Below are the code and all the weights of a small trained network. Each question names an input and a target symbol and asks about switching units off, where a switched-off unit gives its printed mean instead of its output.

import numpy as np


def w(rows, s, z=0):
    codes = np.array(rows[::2]) - 128.0
    scale = np.full(codes.shape[1], s)
    scale[-1] = z or s
    return codes * scale


def norm(h):
    return h / np.sqrt((h * h).mean(-1, keepdims=True) + 1e-5)


def f(y):
    return np.maximum(y, 0)


def softmax(a):
    e = np.exp(a - a.max(-1, keepdims=True))
    return e / e.sum(-1, keepdims=True)


def log_softmax(a):
    a = a - a.max(-1, keepdims=True)
    return a - np.log(np.exp(a).sum(-1, keepdims=True))


def net(x, mask):
    ids = ['αβδεμξστφψ'.index(c) for c in x.split()]
    T = len(ids)
    res = E[ids] + P[:T]
    u = 0
    for l in range(2):
        r = norm(res)
        for j in range(3):
            rows = slice(2 * j, 2 * j + 2)
            q, k, v = (r @ M[l][rows].T for M in (Q, K, V))
            z = softmax(np.where(np.tri(T) > 0, q @ k.T / 2**0.5, -1e9)) @ v
            o = O[l][rows]
            res = res + np.where(mask[u + j], z, o[:, -1]) @ o[:, :-1]
        u += 3
        y = f(norm(res) @ A[l][:, :-1].T + A[l][:, -1])
        res = res + np.where(mask[u : u + 4], y, B[l][:, -1]) @ B[l][:, :-1]
        u += 4
    return log_softmax(norm(res)[-1] @ U[:, :-1].T + U[:, -1])


Q, K, V, O, A, B = {}, {}, {}, {}, {}, {}
E = w([
[175,172,132,160],'α',
[242,164,210,123],'β',
[175,131,159,215],'δ',
[135,52,143,100],'ε',
[106,29,182,100],'μ',
[224,222,149,70],'ξ',
[162,112,133,25],'σ',
[102,150,92,198],'τ',
[58,169,113,188],'φ',
[192,86,4,157],'ψ',
],0.014)
P = w([
[252,206,228,63],'0',
[210,219,198,26],'1',
[155,235,187,3],'2',
[135,237,159,27],'3',
[108,217,151,34],'4',
[86,221,126,67],'5',
[67,180,121,61],'6',
[51,187,115,104],'7',
[57,128,128,61],'8',
],0.0046)
Q[0] = w([
[207,118,20,98],'0.h0',
[155,132,3,137],'0.h0',
[82,65,213,174],'0.h1',
[88,161,156,44],'0.h1',
[141,75,52,168],'0.h2',
[39,156,89,120],'0.h2',
],0.023)
K[0] = w([
[231,227,237,65],'0.h0',
[253,186,216,154],'0.h0',
[176,20,208,184],'0.h1',
[72,98,84,71],'0.h1',
[182,51,90,195],'0.h2',
[100,194,87,201],'0.h2',
],0.016)
V[0] = w([
[83,210,167,131],'0.h0',
[190,195,81,131],'0.h0',
[166,170,120,185],'0.h1',
[148,120,47,120],'0.h1',
[131,98,4,133],'0.h2',
[163,79,109,70],'0.h2',
],0.013)
O[0] = w([
[54,170,252,40,174],'0.h0',
[98,229,91,221,88],'0.h0',
[165,178,240,234,64],'0.h1',
[102,255,124,174,43],'0.h1',
[22,143,3,201,2],'0.h2',
[208,90,12,34,173],'0.h2',
],0.006,0.0068)
A[0] = w([
[106,73,72,28,191],'0.n0',
[92,36,38,146,215],'0.n1',
[123,218,44,60,1],'0.n2',
[179,107,89,12,215],'0.n3',
],0.011,0.0019)
B[0] = w([
[65,170,70,169,223],'0.n0',
[139,170,133,245,166],'0.n1',
[151,233,188,167,148],'0.n2',
[76,200,23,99,252],'0.n3',
],0.012)
Q[1] = w([
[134,98,179,124],'1.h0',
[122,148,161,199],'1.h0',
[120,183,84,98],'1.h1',
[146,118,99,146],'1.h1',
[167,129,98,155],'1.h2',
[170,4,162,144],'1.h2',
],0.026)
K[1] = w([
[104,95,202,143],'1.h0',
[100,135,141,227],'1.h0',
[112,218,115,125],'1.h1',
[199,173,118,124],'1.h1',
[195,92,111,170],'1.h2',
[250,150,157,72],'1.h2',
],0.019)
V[1] = w([
[61,78,77,98],'1.h0',
[202,59,112,165],'1.h0',
[54,64,122,139],'1.h1',
[200,5,118,169],'1.h1',
[136,84,38,145],'1.h2',
[193,215,85,216],'1.h2',
],0.017)
O[1] = w([
[77,134,208,175,146],'1.h0',
[191,197,138,154,74],'1.h0',
[58,165,101,106,77],'1.h1',
[59,10,122,172,7],'1.h1',
[197,70,71,184,137],'1.h2',
[121,127,186,249,134],'1.h2',
],0.012,0.018)
A[1] = w([
[143,157,131,136,15],'1.n0',
[30,215,93,164,78],'1.n1',
[99,4,90,104,234],'1.n2',
[232,122,194,106,252],'1.n3',
],0.014,0.0019)
B[1] = w([
[168,135,144,98,158],'1.n0',
[15,60,176,172,253],'1.n1',
[115,69,83,102,177],'1.n2',
[95,5,93,127,230],'1.n3',
],0.015,0.007)
U = w([
[195,196,157,115,3],'α',
[141,70,166,108,92],'β',
[174,128,154,124,102],'δ',
[110,152,39,177,40],'ε',
[102,88,27,84,176],'μ',
[200,146,126,83,157],'ξ',
[160,244,76,177,98],'σ',
[87,162,192,115,213],'τ',
[91,221,140,71,164],'φ',
[118,165,166,220,172],'ψ',
],0.011,0.0038)

Each question gives the input, a string of symbols that net reads in full, and the target symbol t.
The units are the heads (2 rows each of Q, K, V and O) and the neurons (one row each of A and B). Each row of codes is followed by its name. A weight is (code - 128) times the scale printed after its matrix; where a second scale follows, it is the last column's (O, A, B and U).
mask holds one flag per unit, layer by layer, with each layer's heads first. A switched-off unit (its flag False) gives its mean, the last column of its rows in O or B, instead of its output. The means were averaged over made-up inputs and are rounded, as every weight is.
A unit's drop is (log p(t) with every unit on - log p(t) with that unit switched off) / (log p(t) with every unit on - log p(t) with every unit switched off).
The circuit of an input: a set's keep is (log p(t) with only the set's units on - log p(t) with every unit switched off) / (log p(t) with every unit on - log p(t) with every unit switched off). Starting from the 12 units with the biggest drops (on a tie, the unit counted first), units are removed one at a time, each time the one whose removal leaves the highest keep (on an exact tie, the one counted first), for as long as the keep stays at least 0.8.
units of the circuit, in order: the units of the circuit, biggest drop first
k most important neurons of layer l: the k neurons of layer l with the biggest drops, biggest first
which heads matter: for each layer, one digit per head in row order, 1 if its drop is at least 0.15 and else 0, layers parted by /
drop of u: that unit's drop, to one decimal
input μ β β ψ β ψ δ, target ψ: units of the circuit, in order => [1.h2]
input φ σ α ε σ, target σ: units of the circuit, in order => [0.n0; 1.h2; 0.h0; 0.n2]
input τ β β δ, target β: which heads matter => 010 / 110
input μ β α σ, target σ: units of the circuit, in order => [0.h0; 1.h2]
input β ε α μ σ ε, target σ: units of the circuit, in order => [1.h1; 0.h0; 0.n1; 0.n0]
input μ μ μ μ ξ φ τ ε μ, target τ: which heads matter => 101 / 100
input μ ε μ τ σ σ μ μ ψ, target σ: which heads matter => 011 / 100
input τ μ β μ α μ ε α, target μ: 2 most important neurons of layer 0 => [0.n0; 0.n3]
input μ μ τ ε α σ ψ μ μ, target ψ: units of the circuit, in order => [0.h0; 0.n1; 1.h2]
input β β β μ μ δ, target μ: which heads matter => 101 / 010
input μ μ ψ μ ε, target ε: which heads matter => 110 / 001
input τ τ α, target τ: which heads matter => 101 / 001
input σ β σ μ α μ ξ β, target ξ: which heads matter => 000 / 010
input μ ψ ε, target ψ: which heads matter => 101 / 101
input ε ε α μ δ α τ α, target ψ: which heads matter => 111 / 001
input β τ μ ψ τ τ μ μ β, target μ: which heads matter => 010 / 001
input β ξ σ β μ ψ φ, target ψ: which heads matter => 101 / 000
input μ μ δ β μ ε μ δ, target μ: most important neuron of layer 0 => [0.n0]
input μ ψ β μ, target ε: which heads matter => 110 / 101
input μ β μ ξ ε τ μ β φ, target τ: which heads matter => 001 / 000
input β α ε ε σ ε, target σ: most important neuron of layer 0 => [0.n2]
input φ μ β μ ψ σ α μ, target σ: 3 most important neurons of layer 0 => [0.n0; 0.n1; 0.n3]
input μ μ α α, target μ: which heads matter => 010 / 010
input δ α ε, target ε: 3 most important neurons of layer 0 => [0.n3; 0.n0; 0.n1]
input τ μ φ β β μ σ ε μ, target σ: 2 most important neurons of layer 1 => [1.n3; 1.n2]
input β β μ μ μ δ ψ α φ, target ψ: drop of 0.h0 => 0.3
input σ τ β β φ δ ξ ε ξ, target ξ: drop of 0.h0 => 0.2
